Here is a tiny trained network, its code and every weight. The questions are about switching its units off for an input and a class, where a switched-off unit gives its printed mean instead of its output.

import numpy as np


def w(rows, s, z=0):
    codes = np.array(rows[::2]) - 128.0
    scale = np.full(codes.shape[1], s)
    scale[-1] = z or s
    return codes * scale


def f(y):
    return np.maximum(y, 0)


def log_softmax(a):
    a = a - a.max(-1, keepdims=True)
    return a - np.log(np.exp(a).sum(-1, keepdims=True))


def net(x, mask):
    res = np.array(x, float).reshape(1, 5) / 4 @ E
    y = f(res @ A[0][:, :-1].T + A[0][:, -1])
    res = res + np.where(mask, y, B[0][:, -1]) @ B[0][:, :-1]
    return log_softmax(res[-1] @ U[:, :-1].T + U[:, -1])


A, B = {}, {}
E = w([
[251,169,182],'x0',
[169,89,89],'x1',
[144,205,57],'x2',
[126,128,125],'x3',
[125,130,129],'x4',
],0.011)
A[0] = w([
[154,89,74,252],'N0',
[198,113,154,99],'N1',
[11,81,121,64],'N2',
[140,101,187,98],'N3',
[144,224,61,29],'N4',
[100,75,8,110],'N5',
[75,56,59,108],'N6',
[112,2,162,138],'N7',
[107,79,181,66],'N8',
[117,234,8,64],'N9',
[225,4,16,198],'N10',
[110,112,235,111],'N11',
[198,180,76,57],'N12',
[26,162,99,171],'N13',
[171,14,182,98],'N14',
[119,194,75,69],'N15',
],0.0087,0.0031)
B[0] = w([
[113,246,154,208],'N0',
[134,86,67,181],'N1',
[166,127,116,246],'N2',
[136,100,43,167],'N3',
[126,129,61,194],'N4',
[170,107,137,236],'N5',
[234,114,124,233],'N6',
[106,158,89,240],'N7',
[65,138,69,177],'N8',
[64,169,73,232],'N9',
[89,240,191,255],'N10',
[134,127,79,194],'N11',
[152,105,65,194],'N12',
[254,152,184,231],'N13',
[75,115,70,212],'N14',
[124,70,76,175],'N15',
],0.0075,0.007)
U = w([
[68,83,26,48],'0',
[240,86,129,75],'1',
[106,173,170,224],'2',
[128,129,134,188],'3',
[127,122,125,167],'4',
[73,156,245,2],'5',
],0.013,0.0065)

Each question gives the input, the list of numbers given to net, and the class t.
The units are the neurons (one row each of A and B). Each row of codes is followed by its name. A weight is (code - 128) times the scale printed after its matrix; where a second scale follows, it is the last column's (A, B and U).
mask holds one flag per neuron, in row order. A switched-off neuron (its flag False) gives its mean, the last column of its row in B, instead of its output. The means were averaged over made-up inputs and are rounded, as every weight is.
A unit's drop is (log p(t) with every unit on - log p(t) with that unit switched off) / (log p(t) with every unit on - log p(t) with every unit switched off).
The circuit of an input: a set's keep is (log p(t) with only the set's units on - log p(t) with every unit switched off) / (log p(t) with every unit on - log p(t) with every unit switched off). Starting from the 12 units with the biggest drops (on a tie, the unit counted first), units are removed one at a time, each time the one whose removal leaves the highest keep (on an exact tie, the one counted first), for as long as the keep stays at least 0.8.
units of the circuit, in order: the units of the circuit, biggest drop first
unit that matters most: the unit with the biggest drop
k most important neurons: the k neurons with the biggest drops, biggest first
drop of u: that unit's drop, to one decimal
input [6,3,0,4,-7], class 4: units of the circuit, in order => N13, N6
input [-3,8,-4,-2,8], class 2: unit that matters most => N10
input [2,6,-1,2,-6], class 2: units of the circuit, in order => N10, N6
input [-8,-3,6,-8,7], class 1: units of the circuit, in order => N13, N6
input [-1,4,-7,2,-5], class 0: 2 most important neurons => N14, N13
input [-6,5,7,8,-6], class 3: units of the circuit, in order => N13, N10
input [-7,-5,-3,3,3], class 1: units of the circuit, in order => N13, N6, N2
input [-3,7,2,7,1], class 2: units of the circuit, in order => N10, N0
input [-6,8,7,-3,5], class 2: 4 most important neurons => N10, N0, N13, N9
input [-8,6,-4,4,-4], class 1: units of the circuit, in order => N6, N13
input [3,5,0,-1,4], class 2: 2 most important neurons => N10, N6
input [-6,-2,4,-6,8], class 4: 2 most important neurons => N13, N9
input [-7,1,6,0,-1], class 1: 3 most important neurons => N13, N6, N5
input [-4,6,7,-7,-8], class 4: most important neuron => N10
input [0,8,-1,6,-7], class 2: 2 most important neurons => N10, N0
input [-8,-6,-5,-4,-4], class 1: 3 most important neurons => N13, N6, N2
input [5,5,5,5,1], class 0: 2 most important neurons => N13, N12
input [1,3,-7,-4,1], class 0: units of the circuit, in order => N14, N13
input [7,5,4,8,3], class 3: drop of N13 => 0.4
input [2,4,-8,-3,5], class 0: unit that matters most => N14
input [5,4,4,6,4], class 3: drop of N13 => 0.3
input [-6,2,-1,-3,4], class 1: drop of N13 => 0.1
input [6,8,-3,8,-8], class 2: drop of N10 => 0.6
